(in the rows, 128 means zero)
Facts:
(1007) | ε a | β (1209)
(102) | ε e | β (1381)
(1028) | ψ (550) | ε b | β (176)
(1053) | ε c | β (383)
(1055) | β (611)
(1072) | ε d | β (1385)
(1086) | ψ (319),(1420) | ε a | β (1492)
(1124) | β (160)
(1126) | ε a | β (249)
(1137) | ε e | β (1319)
(1138) | β (1264)
(1139) | β (926)
(1158) | ε e | β (1055)
(1162) | β (926)
(117) | ψ (1580) | ε a | β (1401)
(1174) | ψ (1243) | ε d | β (1472)
(1178) | ε e | β (249)
(1186) | ψ (1137) | ε e | β (1319)
(1191) | ε f | β (1055)
(1193) | ε c | β (779)
(1197) | ε b | β (1593)
(1209) | β (975)
(1227) | ψ (928) | ε a | β (383)
(1240) | β (975)
(1241) | ε f | β (1324)
(1243) | ε e | β (1472)
(1252) | ε d | β (1343)
(1291) | ε a | β (1423)
(1301) | ψ (612) | ε a | β (611)
(1310) | ε d | β (249)
(1311) | ε c | β (611)
(1318) | ψ (612) | ε e | β (611)
(1329) | ε c | β (160)
(1343) | β (1384)
(1347) | β (1384)
(1354) | ε c | β (539)
(1365) | ε a | β (78)
(1369) | ε c | β (249)
(1381) | β (1343)
(1401) | β (1385)
(1406) | ψ (1422) | ε f | β (926)
(1408) | ε e | β (1138)
(1409) | ε c | β (1381)
(1412) | ε b | β (1139)
(1418) | ε a | β (1082)
(1420) | ε a | β (1492)
(1422) | ε f | β (926)
(1448) | ψ (758) | ε b | β (78)
(1467) | β (975)
(147) | ψ (1174),(1243) | ε d | β (1472)
(1472) | β (539)
(1492) | β (1401)
(1495) | ε a | β (312)
(1504) | ε d | β (78)
(1524) | ε a | β (1139)
(1539) | ψ (874) | ε d | β (1467)
(1559) | β (1264)
(156) | ε b | β (1343)
(1580) | ψ (288) | ε e | β (1401)
(159) | ε d | β (915)
(1593) | β (449)
(1595) | ψ (1412) | ε d | β (1139)
(1598) | ε c | β (1467)
(1605) | β (160)
(1615) | ε d | β (1381)
(17) | ε b | β (779)
(176) | β (975)
(181) | β (229)
(188) | ε c | β (383)
(206) | ε e | β (1240)
(212) | ψ (1174),(1243) | ε d | β (1472)
(24) | ε e | β (160)
(249) | β (1264)
(272) | ε f | β (483)
(288) | ψ (117) | ε c | β (1401)
(31) | ε d | β (1605)
(312) | β (78)
(317) | ε a | β (181)
(319) | ε e | β (1492)
(338) | ψ (750) | ε b | β (1347)
(341) | ε a | β (78)
(356) | ε e | β (1559)
(359) | ε a | β (1055)
(373) | ε b | β (1423)
(39) | ε c | β (1055)
(391) | ψ (17) | ε e | β (779)
(410) | ε b | β (1055)
(411) | ε a | β (1124)
(443) | ε a | β (1423)
(449) | β (1324)
(455) | ε e | β (915)
(473) | ε c | β (1381)
(481) | ψ (1072) | ε e | β (1385)
(495) | ε c | β (1492)
(508) | ε a | β (1381)
(515) | ε d | β (1138)
(52) | ε d | β (1209)
(521) | ε a | β (1264)
(540) | ε a | β (176)
(550) | ψ (540) | ε f | β (176)
(558) | ε c | β (483)
(585) | ψ (708) | ε a | β (1605)
(602) | ε c | β (975)
(607) | ψ (826) | ε c | β (1384)
(612) | ψ (1318) | ε f | β (611)
(616) | ε e | β (1605)
(618) | ψ (1354) | ε b | β (539)
(660) | ψ (1126) | ε f | β (249)
(664) | ε e | β (483)
(673) | ψ (356) | ε b | β (1559)
(698) | ψ (1539) | ε d | β (1467)
(708) | ε b | β (1605)
(747) | ψ (206) | ε a | β (1240)
(750) | ε d | β (1347)
(758) | ε a | β (78)
(770) | ψ (481) | ε a | β (1385)
(779) | β (1401)
(78) | β (926)
(787) | ε c | β (1209)
(793) | ψ (1329) | ε b | β (160)
(826) | ε d | β (1384)
(836) | ε c | β (1319)
(837) | ε e | β (975)
(853) | ε f | β (779)
(866) | ε b | β (1492)
(874) | ψ (1598) | ε f | β (1467)
(878) | ψ (1072) | ε e | β (1385)
(887) | ε a | β (1347)
(89) | ε f | β (483)
(915) | β (1384)
(925) | ε f | β (926)
(928) | ε f | β (383)
(96) | ψ (1408) | ε b | β (1138)
(963) | β (611)
(968) | ε d | β (1423)
(975) | β (1264)
(976) | ε f | β (963)
(980) | ε c | β (1264)

Known rows:
(878): [140 100 131 131 115 197 106 152 116 103 134 154 206 135 143 143 126 126
 160 165 131 155 135 133 126 133 157 144 184 132 153  94 143]
(521): [135 163 150 120 160 106 149 131 106 155 139 100 101 166 166 155 116 120
 127 135 147 137 134 120 130 126 130 125 102 113 127 146 130]
(160): [124 114 114 133 118  91 146 102 150 112 131 104  99 101 137 113 123 131
 119 136 101 115 126 126 110 123 137 109 119 135  97 128 112]
(1365): [142 151 164 127 149  87 136 145 140 145 123 117 110 149 148 156 110 103
 117 135 169 117 119 119 108 139 162 130  96 130 142 166 130]
(24): [140 107 111 130 110 180 116 143 120 133 131 164 154 143  99 110 139 100
 149 136 139 144 136 110 131 129 126 156 135 126 139 112 150]
(212): [ 74 158 113 131 139  74 139 107 124  70  39 103 164 114 123 135  98 189
 107  85 146 139 117 141 113 150 113 115 131 114 112 154 149]
(612): [108 136 143  93  91 202 105 119 138 124 123 106 160  70  30 165  62 194
 126 138 138  67 168 100 122 116  67 156 116 136 172 108  82]
(758): [142 151 165 126 150  88 134 144 140 143 123 116 111 147 150 157 112 102
 117 136 170 118 119 119 108 140 162 131  97 131 143 165 130]
(1412): [188 102 129 165 131 216 135 182 102 184 143 229 132  83 104 126 111  66
 150 152 158 124 158  94 185 139 128 153 151 156 148 137 153]
(1448): [187 101 144 161 124 227 128 181 105 179 130 232 156  67 125 139 109  74
 144 147 161 122 153  91 182 147 129 155 158 161 151 145 151]
(1539): [ 96 188 159  93  95 114 118  88 144 137  77  79 156 105 184 138 174 110
 103  96 159 160  93 173 154 146  54 101 152 127 100 123  97]
(1354): [114 125 124 107 112 127 103 123 144 106 125 111 152 171 111 114 150 132
 129 120 138 138 118 137  93 129 135 143 111 109 141 111 141]
(1072): [ 96 145 131 119 170  66 134 123 152  67 118  99 157 131 138 148 108 159
 154 148 142 146 119 184  92 142 161 101 176 119 134  94  97]
(1467): [133 121 127 119 133 100 159 105 119 150 142 102  89 118 172 117 118 143
 114 115  77 119 125 146 136 143 116 106 116 123  82 100 117]
(1291): [129 160 146 127 152 100 142 133 120 134 133 104 105 160 147 155 117 115
 128 143 159 134 132 112 117 116 143 127 105 121 138 161 127]
(853): [127 133 127 151 128 150  85 151 142 121 156 133 124 113  79 111 130 168
 125 140 138 120 127 157 159 111 121 119 140 130 148 114 139]
(338): [171 108 124 162 127 235 142 168  73 168 137 228 154  90 115 144 131  84
 150 144 135 130 169  89 193 114 113 149 176 156 159 155 142]

Rows:
No name comes twice in this set of rows, the named rows included.
[174 112 103 165 132 230 140 164  93 168 153 215 131  83 101 118 112  77
 166 166 163 144 177  74 180 112 108 149 153 141 136 135 152] => (410)
[140 102 139 132 116  76 139 119 169 124 120 123 102  91 140 117 115 116
 104 124 110  94 108 139 102 154 160 115 110 148 105 132 115] => (312)
[125 155 145 127 152  93 157 133 101 129 127 120 109 179 136 166 144 111
 121 127 134 120 139 122 123 102 146 126 118 130 159 180 118] => (508)
[174 105 114 167 133 219 152 174  68 173 144 235 131 109  90 135 138  72
 152 143 129 123 174  98 195 109 118 150 167 157 161 152 142] => (156)
[128 109  98 153 104 176 131 148  89 108  75 167 176 146  96 109 114 139
 124 116 136 145 144 106 142 142 127 155 128 120 126 136 203] => (1243)
[137 111 101 128 109 185 115 136 124 124 133 160 155 136 100 105 136 100
 154 142 150 153 145  99 122 123 121 155 131 120 132 111 151] => (1158)
[127 161 155 123 145 115 133 127 120 130 121 101 131 146 168 168 119 126
 124 140 157 137 130 107 118 116 138 125 117 124 141 167 124] => (1227)
[104 145 138 114 150  49 125 123 172 111  93 118 119 118 105 126 117 128
 122  96 159 118  97 159  98 162 138 121 118 128 127 128 106] => (1504)
[126 165 133 126 151 105 143 122 128 124 135  98 109 150 149 148 115 116
 137 154 171 143 142  96 105 106 136 126 100 113 129 161 127] => (359)
[141 100 142 132 116  73 139 122 171 126 117 124 103  91 140 117 114 114
 101 123 113  91 106 141 100 158 164 115 107 148 106 133 116] => (78)
[ 86 151 118 115 154  56 143 110 136  98  98 120 120 146  93 134 146 137
 127  89 126 123 116 161 112 126 121 116 140 127 140 140  94] => (1252)
[121 114 122 146 115  90 126 115 148 116 137  92 100 110 128 117 119 141
 120 145  88 117 104 138 133 119 144 107 134 147 101 125 118] => (1385)
[137 165 156 117 158 109 151 131 102 161 139 100 105 166 180 158 118 120
 126 133 145 141 134 125 134 128 126 122 106 112 124 141 130] => (540)
[178 110 112 167 131 227 138 170  90 174 152 220 131  87 102 123 116  75
 160 160 154 138 171  84 187 119 115 150 155 146 141 136 151] => (708)

The same elements again, as new rows of numbers:
Known rows:
(1504): [166 109 127 120 106 108 144 158 152 152  97 132 135 119 138]
(1401): [160 149 183  91  96 136 156 168 131 130  99 149 181  79 152]
(443): [149 135 130 124  85 134 137 113 124 178  96 112 130  81 115]
(968): [168 137 142 113 115 123 155 143 149 171 105 120 141 104 145]
(373): [162 139 161 106 102 123 156 150 151 159 100 126 154  96 147]
(356): [171 132 172 131 100 125 156 116 131 141  81 129 131  63 154]
(980): [170 134 161 121 105 126 157 132 139 149  89 120 134  79 154]
(455): [184 129 160  96  88 110 164 107 136 151  96 141 143  69 131]
(1615): [191 130 125  67  98 132 183 113 167 156 121 126 137  98 130]
(1347): [166 142 188  76  78 124 167 151 161 135  96 138 173  84 146]
(660): [150 148 137 112  99 154 161 162 156 151  79  93 129  78 147]
(31): [166 140 147 115 116 120 154 141 149 180 104 117 143 104 144]
(550): [148 150 139 122 104 169 167 160 161 134  72  86 115  68 159]
(1593): [157 146 195  94  84 119 158 162 154 143  91 134 175  86 152]
(156): [178 135 151  75  91 129 174 130 163 150 109 130 152  94 136]
(1385): [159 146 188  92  91 129 156 165 144 135  94 142 178  82 152]
(1178): [171 130 172 131  99 124 155 117 132 141  81 128 130  64 155]

Rows:
No name comes twice in this set of rows, the named rows included.
[147 152 137 123 106 167 167 158 163 129  74  84 115  67 158] => (874)
[150 136 124 103  91 128 149 174 153 157  82 110 142  94 126] => (1406)
[168 134 164 136 109 148 162 127 146 127  82 109 116  70 174] => (1598)
[170 133 161 126 106 132 157 131 141 146  87 117 130  77 160] => (1369)

The same elements again, as new rows of numbers:
Known rows:
(928): [160 187 161 129 104 178 138 170 148 164 122 185 100 131 142]
(1343): [150 146 145 115  89 114 149 177 160 150 144 146 108 140  99]
(550): [164 125 170  90  87 206  95 124  98 138 131 113 152 163 155]
(618): [160 136  92 105  65  83 114 210 160 168 119 125 126 129 108]
(1197): [144 127 120 139  53 109 144 172 134 147 111  85 132 149 110]
(96): [155 111 111 123  85  90 110 218 139 154 140 117 150 153 122]
(1539): [145 178 139 105  88 101 118 160 187 169 148 208 249 117 135]
(495): [158 129 102 144  76 158 123 117 149 130  98 154 111 182 128]
(915): [150 146 144 114  88 119 143 173 163 153 145 145 112 140  99]
(963): [146 144 142 118  89 118 142 171 159 153 146 155 111 145 108]
(1053): [159 132 152 110  61 160 139 117 129 130 106 108 125 151 114]
(52): [117 131 151 112 105 112 118 142 178 154 191 172 218 152 106]
(1264): [143 137 142 120  91 126 120 175 154 158 158 152 140 148 123]
(612): [155 152 156 103 108 147 110 159 140 134 145 168  71 135 131]
(750): [132 164 169 143  90 120 192 136 194 147 154 176 185 146  81]
(188): [157 159 154 158 125 151 143 176 145 118 128 147 124 135 116]
(1174): [132 162 127  98  76  86 132 126 204 155 159 184 170 123  77]

Rows:
No name comes twice in this set of rows, the named rows included.
[134 148  95 145  40 180 138 149 151 195 111  34 141 133  69] => (1412)
[131 115  94 179  28 138 158 138 138 154  80 103 137 195 137] => (17)

